Below is a small trained network, with its code and all its weights. Each question gives an input and a class and asks what happens when units are switched off, that is, made to give their printed mean instead of their output.

import numpy as np


def w(rows, s, z=0):
    codes = np.array(rows[::2]) - 128.0
    scale = np.full(codes.shape[1], s)
    scale[-1] = z or s
    return codes * scale


def norm(h):
    return h / np.sqrt((h * h).mean(-1, keepdims=True) + 1e-5)


def f(y):
    return np.maximum(y, 0)


def log_softmax(a):
    a = a - a.max(-1, keepdims=True)
    return a - np.log(np.exp(a).sum(-1, keepdims=True))


def net(x, mask):
    res = np.array(x, float).reshape(1, 8) / 4 @ E
    u = 0
    for l in range(2):
        y = f(norm(res) @ A[l][:, :-1].T + A[l][:, -1])
        res = res + np.where(mask[u : u + 12], y, B[l][:, -1]) @ B[l][:, :-1]
        u += 12
    return log_softmax(norm(res)[-1] @ U[:, :-1].T + U[:, -1])


A, B = {}, {}
E = w([
[74,177,186,172,117,81,161,94,134,105],'x0',
[132,84,143,58,190,157,252,107,151,108],'x1',
[126,163,125,91,216,169,113,188,54,84],'x2',
[43,79,147,94,164,166,156,113,147,180],'x3',
[132,167,132,127,142,103,97,148,116,193],'x4',
[43,163,132,27,193,114,194,98,132,51],'x5',
[191,178,63,167,129,110,126,115,71,99],'x6',
[152,214,233,140,177,90,178,145,109,94],'x7',
],0.0037)
A[0] = w([
[152,119,129,140,143,146,134,136,130,149,31],'L0N1',
[77,96,66,68,110,129,117,114,151,139,76],'L0N2',
[60,58,29,10,96,124,136,92,154,128,56],'L0N3',
[197,95,105,110,161,169,209,134,123,60,41],'L0N4',
[74,127,168,95,128,119,206,52,130,107,7],'L0N5',
[57,64,120,88,150,199,63,151,154,73,86],'L0N6',
[54,158,192,78,184,147,226,110,158,120,71],'L0N7',
[53,74,146,164,118,231,87,136,149,123,83],'L0N8',
[32,147,207,81,188,133,254,62,138,104,42],'L0N9',
[54,157,122,189,76,107,90,65,154,239,57],'L0N10',
[192,61,152,108,190,155,148,124,164,230,91],'L0N11',
[207,105,131,211,36,95,187,33,159,107,77],'L0N12',
],0.0042,0.0022)
B[0] = w([
[167,128,145,128,124,136,156,129,139,120,131],'L0N1',
[122,107,112,111,106,158,147,73,114,92,178],'L0N2',
[82,173,49,72,129,248,129,73,105,83,223],'L0N3',
[102,83,131,155,115,50,105,198,131,175,193],'L0N4',
[118,147,150,117,188,133,181,161,148,123,183],'L0N5',
[107,44,111,105,51,111,130,163,51,172,193],'L0N6',
[84,116,93,96,202,89,185,173,164,78,235],'L0N7',
[142,88,69,139,70,91,61,164,43,132,184],'L0N8',
[98,141,121,110,225,86,244,128,228,4,255],'L0N9',
[152,36,110,159,67,48,113,221,41,189,219],'L0N10',
[196,176,163,82,70,195,94,137,94,196,198],'L0N11',
[44,39,138,120,90,7,176,240,155,134,233],'L0N12',
],0.004,0.0036)
A[1] = w([
[181,206,85,134,135,59,116,125,85,86,96],'L1N1',
[143,96,6,88,120,163,152,76,133,100,67],'L1N2',
[61,236,225,175,94,56,68,57,187,106,7],'L1N3',
[104,116,93,153,152,99,84,169,96,138,90],'L1N4',
[145,118,102,179,58,122,165,85,218,72,112],'L1N5',
[150,192,87,176,152,101,107,133,85,82,41],'L1N6',
[57,122,132,171,98,70,55,73,158,230,22],'L1N7',
[153,96,92,208,55,81,189,118,213,121,138],'L1N8',
[103,212,253,196,82,74,80,99,174,122,70],'L1N9',
[202,138,144,177,107,173,37,116,115,172,119],'L1N10',
[63,119,180,93,236,102,201,119,127,116,77],'L1N11',
[157,212,104,189,148,98,105,126,83,70,73],'L1N12',
],0.005,0.0019)
B[1] = w([
[127,121,198,202,102,161,85,84,99,115,210],'L1N1',
[60,173,125,80,176,123,84,54,216,124,205],'L1N2',
[71,168,106,5,173,101,23,58,228,235,180],'L1N3',
[129,111,170,151,84,111,172,105,120,72,190],'L1N4',
[101,117,172,96,202,76,195,242,137,99,173],'L1N5',
[145,137,154,190,129,144,117,82,108,86,186],'L1N6',
[176,34,191,163,64,18,131,216,63,108,194],'L1N7',
[92,88,137,132,112,44,159,222,79,86,227],'L1N8',
[63,118,48,1,181,151,63,50,229,190,206],'L1N9',
[139,172,188,99,155,106,254,116,173,110,212],'L1N10',
[81,136,106,142,182,60,233,162,231,49,253],'L1N11',
[160,132,122,213,131,180,87,49,77,86,205],'L1N12',
],0.0046,0.0042)
U = w([
[198,182,158,248,135,186,108,84,54,65,137],'0',
[125,151,111,165,133,175,148,103,150,165,2],'1',
[46,125,116,84,216,75,249,159,208,63,172],'2',
[90,201,146,131,176,106,12,19,165,123,111],'3',
[67,74,24,39,101,254,87,76,124,154,116],'4',
[139,38,153,168,29,37,107,216,84,165,176],'5',
[234,159,169,91,152,210,169,168,135,218,94],'6',
],0.0091,0.0068)

Each question gives the input, the list of numbers given to net, and the class t.
The units are the neurons (one row each of A and B). Each row of codes is followed by its name. A weight is (code - 128) times the scale printed after its matrix; where a second scale follows, it is the last column's (A, B and U).
mask holds one flag per neuron, layer by layer. A switched-off neuron (its flag False) gives its mean, the last column of its row in B, instead of its output. The means were averaged over made-up inputs and are rounded, as every weight is.
A unit's drop is (log p(t) with every unit on - log p(t) with that unit switched off) / (log p(t) with every unit on - log p(t) with every unit switched off).
The circuit of an input: a set's keep is (log p(t) with only the set's units on - log p(t) with every unit switched off) / (log p(t) with every unit on - log p(t) with every unit switched off). Starting from the 12 units with the biggest drops (on a tie, the unit counted first), units are removed one at a time, each time the one whose removal leaves the highest keep (on an exact tie, the one counted first), for as long as the keep stays at least 0.8.
units of the circuit, in order: the units of the circuit, biggest drop first
k most important neurons: the k neurons with the biggest drops, biggest first
top k neurons in layer l: the k neurons of layer l with the biggest drops, biggest first
drop of u: that unit's drop, to one decimal
input [3,7,-4,6,8,-3,5,-3], class 5: units of the circuit, in order => [L0N10 L0N11]
input [6,-8,-5,5,6,3,0,5], class 3: units of the circuit, in order => [L1N3]
input [-2,5,7,4,4,-6,-3,-2], class 6: units of the circuit, in order => [L0N11 L0N12]
input [-1,-2,7,-4,5,-3,-4,8], class 3: top 2 neurons in layer 1 => [L1N9 L1N3]
input [2,4,3,2,7,-7,-3,0], class 6: top 2 neurons in layer 0 => [L0N11 L0N12]
input [7,0,7,3,-8,-6,4,5], class 0: 2 most important neurons => [L1N12 L0N12]
input [-1,-1,-3,0,6,-2,-2,5], class 5: 2 most important neurons => [L0N10 L1N7]
input [-1,1,-4,-7,4,6,8,-4], class 0: 2 most important neurons => [L1N1 L0N9]
input [-3,-6,5,7,4,5,6,-2], class 4: top 2 neurons in layer 0 => [L0N9 L0N6]
input [4,7,-5,-8,2,-7,6,8], class 5: top 2 neurons in layer 0 => [L0N12 L0N9]
input [-8,5,2,-3,-6,-3,8,-5], class 4: top 2 neurons in layer 1 => [L1N2 L1N11]
input [5,-8,-5,-3,-4,6,5,3], class 3: top 2 neurons in layer 1 => [L1N3 L1N9]
input [-3,-6,2,0,8,6,1,-6], class 4: drop of L0N3 => 0.2
input [-1,4,8,-5,-5,0,4,3], class 0: drop of L1N1 => 0.0
input [-5,1,-4,6,-7,-3,3,-2], class 4: drop of L1N2 => 0.1
input [-1,-8,3,7,2,5,0,-6], class 4: most important neuron => [L0N3]
